Here is a tiny trained network, its code and every weight. The questions are about switching its units off for an input and a class, where a switched-off unit gives its printed mean instead of its output.

import numpy as np


def w(rows, s, z=0):
    codes = np.array(rows[::2]) - 128.0
    scale = np.full(codes.shape[1], s)
    scale[-1] = z or s
    return codes * scale


def norm(h):
    return h / np.sqrt((h * h).mean(-1, keepdims=True) + 1e-5)


def f(y):
    return y / 2 * (1 + np.tanh(0.7978845608 * (y + 0.044715 * y**3)))


def log_softmax(a):
    a = a - a.max(-1, keepdims=True)
    return a - np.log(np.exp(a).sum(-1, keepdims=True))


def net(x, mask):
    res = np.array(x, float).reshape(1, 7) / 4 @ E
    u = 0
    for l in range(4):
        y = f(norm(res) @ A[l][:, :-1].T + A[l][:, -1])
        res = res + np.where(mask[u : u + 3], y, B[l][:, -1]) @ B[l][:, :-1]
        u += 3
    return log_softmax(norm(res)[-1] @ U[:, :-1].T + U[:, -1])


A, B = {}, {}
E = w([
[117,100,196,127,113,129,41,196],'x0',
[114,97,167,182,41,103,186,150],'x1',
[2,78,126,195,158,199,139,112],'x2',
[106,132,142,121,116,134,110,145],'x3',
[187,116,102,154,115,137,121,105],'x4',
[213,76,137,101,148,190,194,185],'x5',
[173,85,12,97,85,112,57,160],'x6',
],0.0079)
A[0] = w([
[202,120,181,107,170,107,125,234,197],'0.n1',
[95,172,125,75,253,99,52,87,163],'0.n2',
[113,104,115,74,201,209,79,122,7],'0.n3',
],0.0071,0.0012)
B[0] = w([
[95,156,215,92,109,160,164,121,219],'0.n1',
[183,205,156,162,44,181,139,116,253],'0.n2',
[148,85,187,65,3,167,90,110,193],'0.n3',
],0.012,0.0046)
A[1] = w([
[59,51,139,214,52,1,197,183,151],'1.n1',
[59,100,50,69,168,90,112,199,5],'1.n2',
[37,23,80,158,145,247,92,67,14],'1.n3',
],0.0067,0.0029)
B[1] = w([
[144,182,162,119,4,174,103,88,253],'1.n1',
[147,68,36,130,126,188,223,214,112],'1.n2',
[130,138,184,65,185,39,114,89,209],'1.n3',
],0.012,0.0033)
A[2] = w([
[129,58,133,81,216,179,152,201,21],'2.n1',
[136,3,29,85,102,164,67,255,252],'2.n2',
[15,12,170,129,164,149,91,27,23],'2.n3',
],0.0072,0.0022)
B[2] = w([
[116,92,166,168,200,253,140,55,147],'2.n1',
[53,165,26,108,164,159,129,186,253],'2.n2',
[184,89,195,48,191,84,162,156,210],'2.n3',
],0.011,0.0028)
A[3] = w([
[167,237,63,224,122,8,207,40,253],'3.n1',
[118,133,120,205,132,17,55,102,191],'3.n2',
[167,15,154,164,172,254,243,218,146],'3.n3',
],0.0067,0.0024)
B[3] = w([
[130,117,131,83,230,180,164,161,253],'3.n1',
[63,202,147,106,162,153,92,101,151],'3.n2',
[7,206,104,138,170,182,56,20,211],'3.n3',
],0.012,0.0051)
U = w([
[166,131,117,139,58,174,127,62,161],'0',
[83,178,103,134,139,170,90,55,59],'1',
[136,113,137,107,132,139,128,122,229],'2',
[82,125,91,123,138,126,137,141,225],'3',
[176,78,173,53,139,66,138,125,107],'4',
[118,104,135,111,148,133,127,139,189],'5',
[132,115,122,118,115,155,132,100,133],'6',
[175,17,106,245,141,79,115,144,2],'7',
],0.011,0.005)

Each question gives the input, the list of numbers given to net, and the class t.
The units are the neurons (one row each of A and B). Each row of codes is followed by its name. A weight is (code - 128) times the scale printed after its matrix; where a second scale follows, it is the last column's (A, B and U).
mask holds one flag per neuron, layer by layer. A switched-off neuron (its flag False) gives its mean, the last column of its row in B, instead of its output. The means were averaged over made-up inputs and are rounded, as every weight is.
A unit's drop is (log p(t) with every unit on - log p(t) with that unit switched off) / (log p(t) with every unit on - log p(t) with every unit switched off).
The circuit of an input: a set's keep is (log p(t) with only the set's units on - log p(t) with every unit switched off) / (log p(t) with every unit on - log p(t) with every unit switched off). Starting from all 12 units, units are removed one at a time, each time the one whose removal leaves the highest keep (on an exact tie, the one counted first), for as long as the keep stays at least 0.8.
circuit, biggest first: the units of the circuit, biggest drop first
most important unit: the unit with the biggest drop
top k neurons: the k neurons with the biggest drops, biggest first
top k neurons in layer l: the k neurons of layer l with the biggest drops, biggest first
input [7,-7,6,-1,1,1,4], class 0: circuit, biggest first	(0.n3)
input [-7,3,2,-2,4,-5,5], class 5: circuit, biggest first	(3.n1, 0.n3)
input [-8,0,5,-4,-7,-7,7], class 5: circuit, biggest first	(3.n1, 1.n3, 3.n3, 2.n3)
input [-1,-7,5,0,0,-1,2], class 0: top 2 neurons in layer 0	(0.n2, 0.n3)
input [-7,1,-5,-5,5,-5,-4], class 5: circuit, biggest first	(3.n1, 1.n1)
input [0,5,-3,6,0,6,-2], class 1: top 4 neurons	(3.n3, 0.n1, 0.n3, 1.n3)
input [1,0,8,-5,-8,-6,7], class 4: circuit, biggest first	(1.n3, 2.n3)
input [-4,-8,3,0,-8,-6,6], class 0: top 3 neurons	(0.n2, 0.n3, 3.n3)
input [1,1,5,-6,4,4,7], class 3: top 2 neurons	(2.n2, 0.n1)
input [7,-4,0,7,1,0,8], class 3: top 2 neurons in layer 1	(1.n1, 1.n3)
input [-2,3,5,3,-2,-3,3], class 4: top 4 neurons	(1.n3, 0.n2, 2.n3, 3.n3)
input [4,1,8,0,7,-7,-4], class 4: circuit, biggest first	(2.n3, 1.n3)
input [2,-5,8,3,5,4,-2], class 4: circuit, biggest first	(1.n3, 2.n3)
input [-6,-6,8,-6,-7,-4,-7], class 4: circuit, biggest first	(2.n3, 1.n3)
input [5,-5,4,2,0,0,2], class 0: top 2 neurons	(0.n2, 3.n1)
input [-1,8,5,-3,-8,-2,4], class 0: most important unit	1.n1
input [-1,6,8,2,1,6,4], class 4: top 2 neurons in layer 1	(1.n3, 1.n1)
input [4,-8,3,-1,5,-5,0], class 0: top 2 neurons	(0.n2, 0.n3)
input [-7,4,4,-5,2,-3,3], class 5: top 2 neurons in layer 0	(0.n3, 0.n2)
input [-2,-8,1,8,1,2,-2], class 0: top 2 neurons in layer 0	(0.n2, 0.n3)
